Here is a tiny trained network, its code and every weight. The questions are about switching its units off for an input and a class, where a switched-off unit gives its printed mean instead of its output.

import numpy as np


def w(rows, s, z=0):
    codes = np.array(rows[::2]) - 128.0
    scale = np.full(codes.shape[1], s)
    scale[-1] = z or s
    return codes * scale


def norm(h):
    return h / np.sqrt((h * h).mean(-1, keepdims=True) + 1e-5)


def f(y):
    return np.maximum(y, 0)


def log_softmax(a):
    a = a - a.max(-1, keepdims=True)
    return a - np.log(np.exp(a).sum(-1, keepdims=True))


def net(x, mask):
    res = np.array(x, float).reshape(1, 4) / 4 @ E
    u = 0
    for l in range(2):
        y = f(norm(res) @ A[l][:, :-1].T + A[l][:, -1])
        res = res + np.where(mask[u : u + 13], y, B[l][:, -1]) @ B[l][:, :-1]
        u += 13
    return log_softmax(norm(res)[-1] @ U[:, :-1].T + U[:, -1])


A, B = {}, {}
E = w([
[43,23,253,165,125],'x0',
[145,67,123,127,222],'x1',
[68,158,63,170,155],'x2',
[159,21,41,198,120],'x3',
],0.0052)
A[0] = w([
[70,39,137,86,190,131],'0.n0',
[139,141,112,66,145,116],'0.n1',
[107,139,166,210,93,104],'0.n2',
[182,154,119,96,68,85],'0.n3',
[136,77,112,125,155,113],'0.n4',
[102,54,79,158,2,24],'0.n5',
[49,164,138,124,154,219],'0.n6',
[84,171,162,175,75,167],'0.n7',
[169,175,96,125,99,105],'0.n8',
[53,170,68,183,176,4],'0.n9',
[163,57,89,184,122,32],'0.n10',
[198,131,198,179,127,192],'0.n11',
[167,238,127,114,107,51],'0.n12',
],0.0094,0.0041)
B[0] = w([
[195,184,166,94,137,254],'0.n0',
[132,96,173,112,102,173],'0.n1',
[85,146,118,161,122,197],'0.n2',
[152,158,107,127,95,195],'0.n3',
[156,159,100,131,183,185],'0.n4',
[96,131,98,199,76,219],'0.n5',
[96,88,148,92,167,250],'0.n6',
[52,170,116,124,113,234],'0.n7',
[114,162,158,116,108,209],'0.n8',
[67,32,38,2,219,185],'0.n9',
[169,42,53,184,170,207],'0.n10',
[100,158,103,108,194,224],'0.n11',
[177,101,107,78,64,228],'0.n12',
],0.0076,0.0044)
A[1] = w([
[116,146,66,148,184,142],'1.n0',
[125,142,243,122,172,129],'1.n1',
[105,10,179,180,218,160],'1.n2',
[254,112,225,126,180,22],'1.n3',
[226,208,166,58,58,125],'1.n4',
[222,50,68,244,184,58],'1.n5',
[61,96,105,185,2,3],'1.n6',
[159,72,77,198,146,74],'1.n7',
[124,140,216,123,169,126],'1.n8',
[192,61,93,194,130,59],'1.n9',
[88,231,42,112,103,132],'1.n10',
[82,169,101,197,107,42],'1.n11',
[208,127,73,110,169,97],'1.n12',
],0.0084,0.0068)
B[1] = w([
[119,59,172,141,115,193],'1.n0',
[131,135,155,234,143,206],'1.n1',
[151,179,93,68,77,253],'1.n2',
[255,114,110,99,219,167],'1.n3',
[168,215,97,88,54,231],'1.n4',
[162,70,168,143,55,223],'1.n5',
[75,190,31,187,86,157],'1.n6',
[138,78,188,147,109,181],'1.n7',
[116,125,172,202,172,189],'1.n8',
[208,63,92,156,87,172],'1.n9',
[152,115,154,88,177,219],'1.n10',
[114,161,67,195,131,142],'1.n11',
[66,111,171,144,93,191],'1.n12',
],0.0089,0.0061)
U = w([
[183,214,95,25,40,210],'0',
[25,147,23,211,67,2],'1',
[56,60,72,23,219,176],'2',
[38,176,219,186,166,114],'3',
[251,144,192,143,238,23],'4',
[220,5,88,168,64,227],'5',
],0.019,0.0026)

Each question gives the input, the list of numbers given to net, and the class t.
The units are the neurons (one row each of A and B). Each row of codes is followed by its name. A weight is (code - 128) times the scale printed after its matrix; where a second scale follows, it is the last column's (A, B and U).
mask holds one flag per neuron, layer by layer. A switched-off neuron (its flag False) gives its mean, the last column of its row in B, instead of its output. The means were averaged over made-up inputs and are rounded, as every weight is.
A unit's drop is (log p(t) with every unit on - log p(t) with that unit switched off) / (log p(t) with every unit on - log p(t) with every unit switched off).
unit that matters most: the unit with the biggest drop
top k neurons: the k neurons with the biggest drops, biggest first
top k neurons in layer l: the k neurons of layer l with the biggest drops, biggest first
drop when u is switched off: that unit's drop, to one decimal
input [-3,-8,4,4], class 1: unit that matters most : 0.n5
input [2,-3,-5,0], class 3: top 2 neurons in layer 0 : 0.n11, 0.n12
input [5,6,8,-1], class 2: top 2 neurons : 0.n9, 1.n2
input [3,-8,2,-4], class 3: top 2 neurons in layer 0 : 0.n6, 0.n5
input [-6,-3,8,-2], class 2: top 2 neurons in layer 1 : 1.n2, 1.n10
input [-6,-5,3,6], class 5: top 2 neurons in layer 0 : 0.n7, 0.n0
input [-2,3,-4,0], class 4: top 2 neurons in layer 0 : 0.n12, 0.n5
input [6,8,8,-3], class 4: top 2 neurons : 0.n0, 1.n1
input [7,8,0,-8], class 4: top 2 neurons : 0.n0, 1.n3
input [5,-8,5,8], class 1: drop when 1.n6 is switched off : 0.1
input [3,-3,6,-4], class 2: drop when 0.n9 is switched off : 0.2
input [-2,-1,5,2], class 2: drop when 0.n9 is switched off : 0.2
